Below are the code and all the weights of a small trained network. Each question names an input and a target symbol and asks about switching units off, where a switched-off unit gives its printed mean instead of its output.

import numpy as np


def w(rows, s, z=0):
    codes = np.array(rows[::2]) - 128.0
    scale = np.full(codes.shape[1], s)
    scale[-1] = z or s
    return codes * scale


def norm(h):
    return h / np.sqrt((h * h).mean(-1, keepdims=True) + 1e-5)


def f(y):
    return np.maximum(y, 0)


def softmax(a):
    e = np.exp(a - a.max(-1, keepdims=True))
    return e / e.sum(-1, keepdims=True)


def log_softmax(a):
    a = a - a.max(-1, keepdims=True)
    return a - np.log(np.exp(a).sum(-1, keepdims=True))


def net(x, mask):
    ids = ['Θαγδημσ'.index(c) for c in x.split()]
    T = len(ids)
    res = E[ids] + P[:T]
    u = 0
    for l in range(2):
        r = norm(res)
        for j in range(3):
            rows = slice(4 * j, 4 * j + 4)
            q, k, v = (r @ M[l][rows].T for M in (Q, K, V))
            z = softmax(np.where(np.tri(T) > 0, q @ k.T / 4**0.5, -1e9)) @ v
            o = O[l][rows]
            res = res + np.where(mask[u + j], z, o[:, -1]) @ o[:, :-1]
        u += 3
        y = f(norm(res) @ A[l][:, :-1].T + A[l][:, -1])
        res = res + np.where(mask[u : u + 4], y, B[l][:, -1]) @ B[l][:, :-1]
        u += 4
    return log_softmax(norm(res)[-1] @ U[:, :-1].T + U[:, -1])


Q, K, V, O, A, B = {}, {}, {}, {}, {}, {}
E = w([
[74,132,115],'Θ',
[160,140,37],'α',
[94,162,125],'γ',
[170,156,183],'δ',
[1,151,101],'η',
[42,188,99],'μ',
[206,97,120],'σ',
],0.022)
P = w([
[155,183,117],'0',
[169,223,96],'1',
[175,235,56],'2',
[190,223,76],'3',
[215,232,80],'4',
[223,234,92],'5',
[232,242,81],'6',
[235,251,93],'7',
],0.0028)
Q[0] = w([
[171,134,152],'0.h0',
[120,68,137],'0.h0',
[86,105,76],'0.h0',
[96,133,147],'0.h0',
[144,145,166],'0.h1',
[162,198,161],'0.h1',
[37,111,157],'0.h1',
[170,54,170],'0.h1',
[166,145,44],'0.h2',
[179,173,87],'0.h2',
[140,11,57],'0.h2',
[71,83,132],'0.h2',
],0.012)
K[0] = w([
[82,142,99],'0.h0',
[113,131,140],'0.h0',
[124,136,90],'0.h0',
[81,143,108],'0.h0',
[78,133,121],'0.h1',
[127,40,122],'0.h1',
[114,173,55],'0.h1',
[1,92,205],'0.h1',
[159,62,99],'0.h2',
[124,135,107],'0.h2',
[105,146,243],'0.h2',
[80,156,125],'0.h2',
],0.015)
V[0] = w([
[185,115,110],'0.h0',
[131,117,109],'0.h0',
[67,109,106],'0.h0',
[93,210,22],'0.h0',
[110,30,163],'0.h1',
[164,81,107],'0.h1',
[88,139,193],'0.h1',
[81,198,247],'0.h1',
[143,89,155],'0.h2',
[126,134,59],'0.h2',
[104,146,87],'0.h2',
[122,146,148],'0.h2',
],0.012)
O[0] = w([
[189,95,86,120],'0.h0',
[145,149,128,123],'0.h0',
[122,69,101,115],'0.h0',
[182,153,132,254],'0.h0',
[170,124,93,22],'0.h1',
[94,172,147,122],'0.h1',
[128,104,137,83],'0.h1',
[188,146,183,102],'0.h1',
[144,111,114,81],'0.h2',
[142,2,99,188],'0.h2',
[121,179,203,168],'0.h2',
[144,167,101,124],'0.h2',
],0.006,0.0069)
A[0] = w([
[160,3,82,119],'0.n0',
[84,188,154,187],'0.n1',
[201,165,207,250],'0.n2',
[26,176,126,152],'0.n3',
],0.011,0.0016)
B[0] = w([
[210,201,197,158],'0.n0',
[254,77,190,224],'0.n1',
[83,81,116,244],'0.n2',
[154,245,168,254],'0.n3',
],0.0067,0.0072)
Q[1] = w([
[104,209,239],'1.h0',
[88,32,119],'1.h0',
[130,215,137],'1.h0',
[148,99,23],'1.h0',
[197,195,201],'1.h1',
[203,11,123],'1.h1',
[162,240,181],'1.h1',
[85,28,107],'1.h1',
[139,160,253],'1.h2',
[175,179,103],'1.h2',
[60,129,155],'1.h2',
[91,90,120],'1.h2',
],0.014)
K[1] = w([
[117,107,46],'1.h0',
[112,162,160],'1.h0',
[166,41,64],'1.h0',
[159,153,227],'1.h0',
[170,96,118],'1.h1',
[72,83,82],'1.h1',
[175,58,177],'1.h1',
[80,198,109],'1.h1',
[168,154,119],'1.h2',
[122,146,41],'1.h2',
[132,174,205],'1.h2',
[141,8,189],'1.h2',
],0.014)
V[1] = w([
[54,136,32],'1.h0',
[149,252,99],'1.h0',
[86,157,157],'1.h0',
[197,154,57],'1.h0',
[57,152,168],'1.h1',
[153,254,90],'1.h1',
[45,75,194],'1.h1',
[82,193,169],'1.h1',
[162,124,30],'1.h2',
[85,187,108],'1.h2',
[210,180,55],'1.h2',
[181,81,132],'1.h2',
],0.0092)
O[1] = w([
[42,116,170,20],'1.h0',
[42,147,103,254],'1.h0',
[98,192,121,106],'1.h0',
[137,67,126,222],'1.h0',
[123,103,166,71],'1.h1',
[139,165,106,173],'1.h1',
[175,126,143,52],'1.h1',
[105,123,162,126],'1.h1',
[255,196,216,132],'1.h2',
[176,211,171,165],'1.h2',
[162,140,98,248],'1.h2',
[115,32,85,112],'1.h2',
],0.0086,0.006)
A[1] = w([
[130,98,80,3],'1.n0',
[123,128,135,51],'1.n1',
[147,116,5,125],'1.n2',
[94,199,74,215],'1.n3',
],0.016,0.003)
B[1] = w([
[134,146,132,133],'1.n0',
[144,170,133,128],'1.n1',
[86,111,1,187],'1.n2',
[132,80,127,254],'1.n3',
],0.015,0.0091)
U = w([
[52,163,154,203],'Θ',
[117,101,33,254],'α',
[122,253,159,92],'γ',
[114,38,172,205],'δ',
[28,106,97,59],'η',
[26,150,118,41],'μ',
[241,117,155,90],'σ',
],0.014,0.0051)

Each question gives the input, a string of symbols that net reads in full, and the target symbol t.
The units are the heads (4 rows each of Q, K, V and O) and the neurons (one row each of A and B). Each row of codes is followed by its name. A weight is (code - 128) times the scale printed after its matrix; where a second scale follows, it is the last column's (O, A, B and U).
mask holds one flag per unit, layer by layer, with each layer's heads first. A switched-off unit (its flag False) gives its mean, the last column of its rows in O or B, instead of its output. The means were averaged over made-up inputs and are rounded, as every weight is.
A unit's drop is (log p(t) with every unit on - log p(t) with that unit switched off) / (log p(t) with every unit on - log p(t) with every unit switched off).
The circuit of an input: a set's keep is (log p(t) with only the set's units on - log p(t) with every unit switched off) / (log p(t) with every unit on - log p(t) with every unit switched off). Starting from the 12 units with the biggest drops (on a tie, the unit counted first), units are removed one at a time, each time the one whose removal leaves the highest keep (on an exact tie, the one counted first), for as long as the keep stays at least 0.8.
circuit, biggest first: the units of the circuit, biggest drop first
unit that matters most: the unit with the biggest drop
k most important neurons: the k neurons with the biggest drops, biggest first
k most important neurons of layer l: the k neurons of layer l with the biggest drops, biggest first
heads that matter: for each layer, one digit per head in row order, 1 if its drop is at least 0.15 and else 0, layers parted by /
input α η Θ, target Θ: unit that matters most -> 0.h1
input δ η μ, target γ: circuit, biggest first -> (0.h1, 1.n2)
input Θ μ γ δ γ Θ, target σ: circuit, biggest first -> (1.n2, 0.h1)
input α δ δ Θ, target Θ: circuit, biggest first -> (1.h0, 0.n3, 1.n2)
input Θ η δ, target Θ: 2 most important neurons -> (1.n2, 0.n2)
input δ μ δ δ γ δ Θ, target σ: circuit, biggest first -> (0.h1, 1.n2)
input η δ δ, target Θ: heads that matter -> 100 / 111
input γ Θ μ Θ, target γ: heads that matter -> 000 / 000
input Θ η η η γ, target Θ: heads that matter -> 010 / 101
input γ σ δ δ γ δ γ, target σ: 2 most important neurons -> (0.n3, 0.n2)
input α δ α, target σ: 2 most important neurons of layer 0 -> (0.n2, 0.n0)
input α Θ δ δ, target δ: heads that matter -> 001 / 100
input γ Θ σ γ γ δ μ, target γ: 3 most important neurons -> (0.n3, 0.n2, 1.n2)
input δ γ α η δ, target δ: unit that matters most -> 0.n3
input σ η μ γ η, target γ: heads that matter -> 011 / 001
input γ γ Θ, target δ: 4 most important neurons -> (0.n1, 1.n2, 1.n3, 0.n0)
input Θ η γ, target Θ: heads that matter -> 010 / 001
input δ δ δ δ γ, target σ: heads that matter -> 111 / 110
input γ δ γ μ η, target γ: circuit, biggest first -> (0.n3, 1.n2)
input γ γ γ γ, target δ: heads that matter -> 011 / 111
input μ δ Θ σ σ δ, target α: heads that matter -> 000 / 001
